Below are the code and all the weights of a small trained network. Each question names an input and a target symbol and asks about switching units off, where a switched-off unit gives its printed mean instead of its output.

import numpy as np


def w(rows, s, z=0):
    codes = np.array(rows[::2]) - 128.0
    scale = np.full(codes.shape[1], s)
    scale[-1] = z or s
    return codes * scale


def norm(h):
    return h / np.sqrt((h * h).mean(-1, keepdims=True) + 1e-5)


def f(y):
    return np.maximum(y, 0)


def softmax(a):
    e = np.exp(a - a.max(-1, keepdims=True))
    return e / e.sum(-1, keepdims=True)


def log_softmax(a):
    a = a - a.max(-1, keepdims=True)
    return a - np.log(np.exp(a).sum(-1, keepdims=True))


def net(x, mask):
    ids = ['ΔΨΩαβγεζημπσ'.index(c) for c in x.split()]
    T = len(ids)
    res = E[ids] + P[:T]
    u = 0
    for l in range(2):
        q, k, v = (norm(res) @ M[l].T for M in (Q, K, V))
        z = softmax(np.where(np.tri(T) > 0, q @ k.T / 2**0.5, -1e9)) @ v
        res = res + np.where(mask[u], z, O[l][:, -1]) @ O[l][:, :-1]
        u += 1
        y = f(norm(res) @ A[l][:, :-1].T + A[l][:, -1])
        res = res + np.where(mask[u : u + 4], y, B[l][:, -1]) @ B[l][:, :-1]
        u += 4
    return log_softmax(norm(res)[-1] @ U[:, :-1].T + U[:, -1])


Q, K, V, O, A, B = {}, {}, {}, {}, {}, {}
E = w([
[110,156,98,128,176,110,120,141],'Δ',
[130,193,134,123,98,139,179,122],'Ψ',
[113,226,110,123,130,133,133,106],'Ω',
[157,177,105,136,146,139,145,133],'α',
[132,102,92,167,17,160,130,15],'β',
[111,42,73,159,105,104,83,37],'γ',
[117,81,82,173,44,149,119,30],'ε',
[82,122,117,134,162,97,134,158],'ζ',
[107,149,132,127,124,116,166,146],'η',
[184,4,89,166,84,127,149,58],'μ',
[170,115,118,135,158,115,169,168],'π',
[149,153,94,137,149,119,100,164],'σ',
],0.013)
P = w([
[106,160,107,138,207,176,150,114],'0',
[188,144,111,61,83,12,111,133],'1',
[160,111,144,2,90,92,95,122],'2',
[143,131,242,196,160,112,96,111],'3',
[129,131,106,183,49,159,133,196],'4',
[138,159,125,68,122,71,90,116],'5',
],0.012)
Q[0] = w([
[143,53,208,162,115,133,70,4],'L0H1',
[93,172,145,193,166,193,153,164],'L0H1',
],0.043)
K[0] = w([
[104,158,3,195,170,91,235,115],'L0H1',
[164,140,84,30,49,43,107,161],'L0H1',
],0.038)
V[0] = w([
[254,173,94,144,130,187,52,95],'L0H1',
[208,115,160,122,120,154,231,160],'L0H1',
],0.025)
O[0] = w([
[255,198,40,163,173,151,217,126,254],'L0H1',
[1,138,72,150,148,56,249,146,112],'L0H1',
],0.011,0.0073)
A[0] = w([
[133,91,56,165,110,125,108,43,167],'L0N1',
[159,41,90,161,84,160,85,2,191],'L0N2',
[93,122,151,130,118,125,100,143,30],'L0N3',
[104,84,96,90,111,148,134,51,3],'L0N4',
],0.024,0.0022)
B[0] = w([
[165,82,209,103,108,130,162,105,209],'L0N1',
[39,175,6,150,143,105,124,159,254],'L0N2',
[140,87,213,125,124,108,180,86,190],'L0N3',
[170,128,102,114,129,132,196,122,155],'L0N4',
],0.021,0.01)
Q[1] = w([
[122,236,207,88,253,80,93,152],'L1H1',
[111,145,173,228,115,172,132,201],'L1H1',
],0.044)
K[1] = w([
[168,153,138,215,60,1,99,122],'L1H1',
[153,137,103,12,70,77,138,168],'L1H1',
],0.048)
V[1] = w([
[97,254,158,132,24,175,152,56],'L1H1',
[126,51,79,189,25,184,157,130],'L1H1',
],0.032)
O[1] = w([
[153,126,224,236,29,82,8,221,254],'L1H1',
[113,217,253,92,146,93,111,38,118],'L1H1',
],0.014,0.0045)
A[1] = w([
[90,63,65,143,85,157,101,44,59],'L1N1',
[161,97,135,66,160,217,117,203,134],'L1N2',
[165,4,183,128,81,162,148,32,154],'L1N3',
[160,82,254,106,100,157,173,150,2],'L1N4',
],0.032,0.0065)
B[1] = w([
[160,92,209,158,182,89,141,116,184],'L1N1',
[108,135,174,64,169,187,89,97,164],'L1N2',
[117,148,139,183,70,232,59,84,247],'L1N3',
[156,80,75,2,186,42,147,210,228],'L1N4',
],0.027,0.016)
U = w([
[7,122,28,116,171,80,169,127,106],'Δ',
[84,86,75,62,87,141,94,169,217],'Ψ',
[86,135,104,199,91,89,118,201,198],'Ω',
[218,141,108,180,73,229,79,169,19],'α',
[178,220,199,141,78,108,105,105,177],'β',
[127,121,101,160,253,102,62,110,52],'γ',
[40,227,24,114,99,158,62,97,160],'ε',
[186,85,231,106,185,25,162,152,87],'ζ',
[109,82,193,164,109,153,91,73,253],'η',
[208,144,157,53,144,219,156,68,48],'μ',
[99,164,195,104,105,124,236,41,218],'π',
[232,120,79,176,144,138,203,132,50],'σ',
],0.012,0.0037)

Each question gives the input, a string of symbols that net reads in full, and the target symbol t.
The units are the heads (2 rows each of Q, K, V and O) and the neurons (one row each of A and B). Each row of codes is followed by its name. A weight is (code - 128) times the scale printed after its matrix; where a second scale follows, it is the last column's (O, A, B and U).
mask holds one flag per unit, layer by layer, with each layer's heads first. A switched-off unit (its flag False) gives its mean, the last column of its rows in O or B, instead of its output. The means were averaged over made-up inputs and are rounded, as every weight is.
A unit's drop is (log p(t) with every unit on - log p(t) with that unit switched off) / (log p(t) with every unit on - log p(t) with every unit switched off).
The circuit of an input: a set's keep is (log p(t) with only the set's units on - log p(t) with every unit switched off) / (log p(t) with every unit on - log p(t) with every unit switched off). Starting from all 10 units, units are removed one at a time, each time the one whose removal leaves the highest keep (on an exact tie, the one counted first), for as long as the keep stays at least 0.8.
circuit, biggest first: the units of the circuit, biggest drop first
unit that matters most: the unit with the biggest drop
k most important neurons: the k neurons with the biggest drops, biggest first
top k neurons in layer l: the k neurons of layer l with the biggest drops, biggest first
input Ω Δ β, target Ω: 2 most important neurons : L0N2, L1N3
input Ψ π μ μ, target Ψ: top 2 neurons in layer 1 : L1N4, L1N3
input Δ σ Δ, target γ: unit that matters most : L1N1
input ζ ε ε, target ζ: circuit, biggest first : L1N1, L0N2, L0H1, L1N3
input β η Ψ η, target Ψ: circuit, biggest first : L1N4, L1N3, L0N2
input σ η Ψ α ε, target σ: circuit, biggest first : L0H1, L1N3
input ε β ζ σ Δ η, target μ: circuit, biggest first : L1N2, L0N2, L1H1
input α β π, target σ: circuit, biggest first : L0H1, L1N3, L1N4
input μ σ ζ γ ε, target μ: 4 most important neurons : L0N2, L0N1, L1N3, L1N4
input ζ ε γ, target ζ: 3 most important neurons : L1N1, L0N2, L1N3
input η σ η ε γ, target η: 4 most important neurons : L1N3, L0N3, L1N1, L0N2
input β β σ β, target β: top 2 neurons in layer 0 : L0N1, L0N2
input β Ψ ζ, target ζ: 3 most important neurons : L0N2, L1N4, L1N3
input Ψ Ψ Ψ π, target Ω: most important neuron : L0N1
input π η η σ π, target Ψ: circuit, biggest first : L1N4, L0H1, L1N3, L0N3
input μ σ ε Δ π σ, target γ: top 2 neurons in layer 0 : L0N2, L0N1
input Ψ β γ η ζ α, target Ψ: 3 most important neurons : L1N4, L1N3, L0N3
input ε Ψ Ψ, target β: top 2 neurons in layer 1 : L1N4, L1N3
input α Ψ β Ω, target Ω: 3 most important neurons : L0N1, L1N3, L1N4
input η η σ Δ μ μ, target η: 2 most important neurons : L0N3, L1N3
input α σ π Ψ, target μ: 2 most important neurons : L0N2, L1N2
input ε η ε σ α, target β: circuit, biggest first : L1H1
input γ π γ η σ, target ε: circuit, biggest first : L0H1, L0N2, L1H1
input α Δ β, target α: 3 most important neurons : L0N1, L1N3, L0N2
input γ β β σ β μ, target γ: circuit, biggest first : L0H1, L0N2, L1N1
input α α β Ω, target σ: 2 most important neurons : L1N3, L0N2
